X =
[[  0   7  14  17   3   1   0  -1  18 -23   4   7]
 [ -2  -2  -4  -2   0  -9  10   5  14  -6  -5 -11]
 [ -9  -5  -3  12  11 -19 -14   9  45 -31  -5  -3]
 [-24  -5  17  22  16 -13   0   1  18  -4  18   3]]
X[0][0]	0
X[:, 3]	[17, -2, 12, 22]
X[1][8]	14
X[:, 5]	[1, -9, -19, -13]
X[:, 4]	[3, 0, 11, 16]
X[2][3]	12
X[3][5]	-13
X[2][4]	11
X[0][3]	17
X[3][11]	3
X[1][1]	-2
X[0][1]	7
X[0]	[0, 7, 14, 17, 3, 1, 0, -1, 18, -23, 4, 7]
X[3]	[-24, -5, 17, 22, 16, -13, 0, 1, 18, -4, 18, 3]
X[2]	[-9, -5, -3, 12, 11, -19, -14, 9, 45, -31, -5, -3]
X[3][8]	18
X[0][10]	4
X[2][5]	-19
X[:, 0]	[0, -2, -9, -24]
X[0][5]	1

grid = [-42  36 -12 -31   2 -41   5  23 -38  17 -21 -17]
grid[0] => -42
grid[3] => -31
grid[5] => -41
grid[6] => 5

W =
[[9314 8215 9130 4658 2490 8968 4141 4715]
 [6651 6579 6901 6211 4987 7141 5362 6356]
 [9102 8202 8483 5044 3063 9229 4213 5010]
 [6701 6638 7250 6224 4847 7359 5347 6105]
 [9329 8293 8860 4762 2639 9137 4085 4798]
 [9323 8315 8874 4755 2610 9130 4107 4815]]
W[0, 0] => 9314
W[:, 0] => [9314, 6651, 9102, 6701, 9329, 9323]
W[3, 7] => 6105
W[5, 5] => 9130
W[5, 3] => 4755
W[:, 5] => [8968, 7141, 9229, 7359, 9137, 9130]
W[1, 0] => 6651
W[4, 0] => 9329
W[2, 2] => 8483
W[2, 0] => 9102
W[4, 4] => 2639
W[1, 1] => 6579
W[3, 1] => 6638
W[1, 6] => 5362
W[5] => [9323, 8315, 8874, 4755, 2610, 9130, 4107, 4815]
W[2] => [9102, 8202, 8483, 5044, 3063, 9229, 4213, 5010]
W[4, 7] => 4798
W[:, 1] => [8215, 6579, 8202, 6638, 8293, 8315]
W[1, 2] => 6901
W[3] => [6701, 6638, 7250, 6224, 4847, 7359, 5347, 6105]
W[0, 3] => 4658
W[1, 7] => 6356

x =
[[  9  11  29  -9  14 -13]
 [  9  11  29  -9  14 -13]
 [ -1   5   0  16  -5   7]
 [  8  11  31 -10  13 -15]
 [ -1   6   0  16  -6   6]
 [ 15   6 -16  27  12  41]
 [ 15   6 -16  27  12  40]
 [  7  12  36 -12  11 -21]
 [  8  11  31 -10  13 -16]]
x[0, 0] => 9
x[8, 0] => 8
x[3, 3] => -10
x[6, 0] => 15
x[0, 1] => 11
x[4, 3] => 16
x[3, 0] => 8
x[2, 1] => 5
x[6] => [15, 6, -16, 27, 12, 40]
x[5] => [15, 6, -16, 27, 12, 41]
x[3, 5] => -15
x[1, 5] => -13
x[5, 5] => 41
x[4, 1] => 6
x[2, 5] => 7
x[:, 4] => [14, 14, -5, 13, -6, 12, 12, 11, 13]
x[6, 4] => 12
x[6, 3] => 27
x[7, 1] => 12
x[:, 3] => [-9, -9, 16, -10, 16, 27, 27, -12, -10]
x[2] => [-1, 5, 0, 16, -5, 7]

arr =
[[4953 3018 2553 3073 4984 7514 4697 3096]
 [4793 6624 7771 7427 5807 2706 5879 6835]
 [6698 8163 7146 6463 4623 4062 5251 7614]
 [4714 2736 2582 3182 5215 7478 4835 2953]]
Rows and columns are counted from 0.
row 0 col 0 => 4953
row 1 col 7 => 6835
row 0 col 6 => 4697
row 0 col 3 => 3073
row 3 col 2 => 2582
row 2 col 0 => 6698
row 2 col 4 => 4623
row 0 col 5 => 7514
row 2 col 7 => 7614
row 3 col 5 => 7478
row 2 col 6 => 5251
row 1 col 0 => 4793

M = [ 0  1  6 42 45 33]
M[0] -> 0
M[-1] -> 33
M[-2] -> 45

B =
[[  6   1   2 -12   3   3   4  -1  -1  -2   2]
 [  5   7   3 -25   4   3   0   1  -1  -3   6]
 [ -3  -6   5  37 -26   7  -5   7   6  23 -12]
 [ -3   8  -3 -15   9  -5  -7  -2  -6 -11   5]
 [ -3  21   4 -34   0  -1 -16   6  -3  -2  10]
 [  7   6   4 -26   3   5   3   1  -1  -2   6]
 [  2   6   1 -19   7  -1  -1   0  -2  -6   6]
 [ 27 -11  12 -25  -2  21  30   0   6  10   0]
 [ -6  -7 -12   4  23 -15   5 -10  -4 -21   3]
 [  6   5   3 -22   4   3   3   1  -1  -3   5]
 [ 17 -21   4   0   7   9  32  -5   8   3  -1]
 [  0   7  -1 -21  10  -4  -2  -1  -3 -10   7]]
Rows and columns are counted from 0.
row 0 col 0 => 6
row 1 col 1 => 7
row 4 col 10 => 10
row 4 col 4 => 0
row 6 col 8 => -2
row 11 col 6 => -2
row 10 col 4 => 7
row 7 col 10 => 0
row 0 col 2 => 2
row 8 col 1 => -7
row 1 col 10 => 6
row 2 col 9 => 23
row 6 col 1 => 6
row 3 col 8 => -6
row 11 col 4 => 10
row 3 col 7 => -2
row 4 col 8 => -3
row 4 col 0 => -3
row 5 col 1 => 6
row 1 col 0 => 5
row 6 col 7 => 0
row 10 col 3 => 0
row 9 col 1 => 5
row 3 col 0 => -3
row 10 col 1 => -21
row 1 col 4 => 4
row 6 col 2 => 1
row 0 col 9 => -2
row 10 col 0 => 17
row 0 col 1 => 1
row 8 col 7 => -10
row 0 col 3 => -12
row 2 col 4 => -26
row 1 col 9 => -3
row 4 col 2 => 4
row 3 col 1 => 8
row 2 col 7 => 7
row 5 col 4 => 3
row 9 col 4 => 4

a =
array([[  3.134,  10.360,  15.212,  19.350,   8.333, -13.573, -15.579,
         17.768,  16.179,  15.977,  17.318, -11.531,  21.850],
       [  4.903,   3.705,   4.714,   3.265,  -3.447, -14.741,  -9.702,
          6.055,  -0.230,  -2.912,  -0.354, -17.226,   2.716],
       [  5.366,  15.567,  14.547,  12.610,  13.286,  -6.022,   1.015,
         16.963,  14.271,   9.118,  17.053,  -9.934,  17.208]])
a[0][0] -> 3.134
a[2][6] -> 1.015
a[2] -> [5.366, 15.567, 14.547, 12.610, 13.286, -6.022, 1.015, 16.963, 14.271, 9.118, 17.053, -9.934, 17.208]
a[:, 12] -> [21.850, 2.716, 17.208]
a[0][7] -> 17.768
a[:, 1] -> [10.360, 3.705, 15.567]
a[:, 9] -> [15.977, -2.912, 9.118]
a[1][4] -> -3.447
a[:, 7] -> [17.768, 6.055, 16.963]
a[2][8] -> 14.271
a[0][5] -> -13.573
a[1][11] -> -17.226
a[:, 3] -> [19.350, 3.265, 12.610]
a[0] -> [3.134, 10.360, 15.212, 19.350, 8.333, -13.573, -15.579, 17.768, 16.179, 15.977, 17.318, -11.531, 21.850]
a[0][12] -> 21.850
a[2][3] -> 12.610
a[:, 6] -> [-15.579, -9.702, 1.015]
a[1] -> [4.903, 3.705, 4.714, 3.265, -3.447, -14.741, -9.702, 6.055, -0.230, -2.912, -0.354, -17.226, 2.716]
a[0][11] -> -11.531
a[0][6] -> -15.579
a[1][5] -> -14.741
a[2][12] -> 17.208
a[2][9] -> 9.118
a[1][9] -> -2.912
a[:, 8] -> [16.179, -0.230, 14.271]
a[:, 11] -> [-11.531, -17.226, -9.934]
a[:, 4] -> [8.333, -3.447, 13.286]
a[1][0] -> 4.903
a[2][5] -> -6.022
a[0][1] -> 10.360
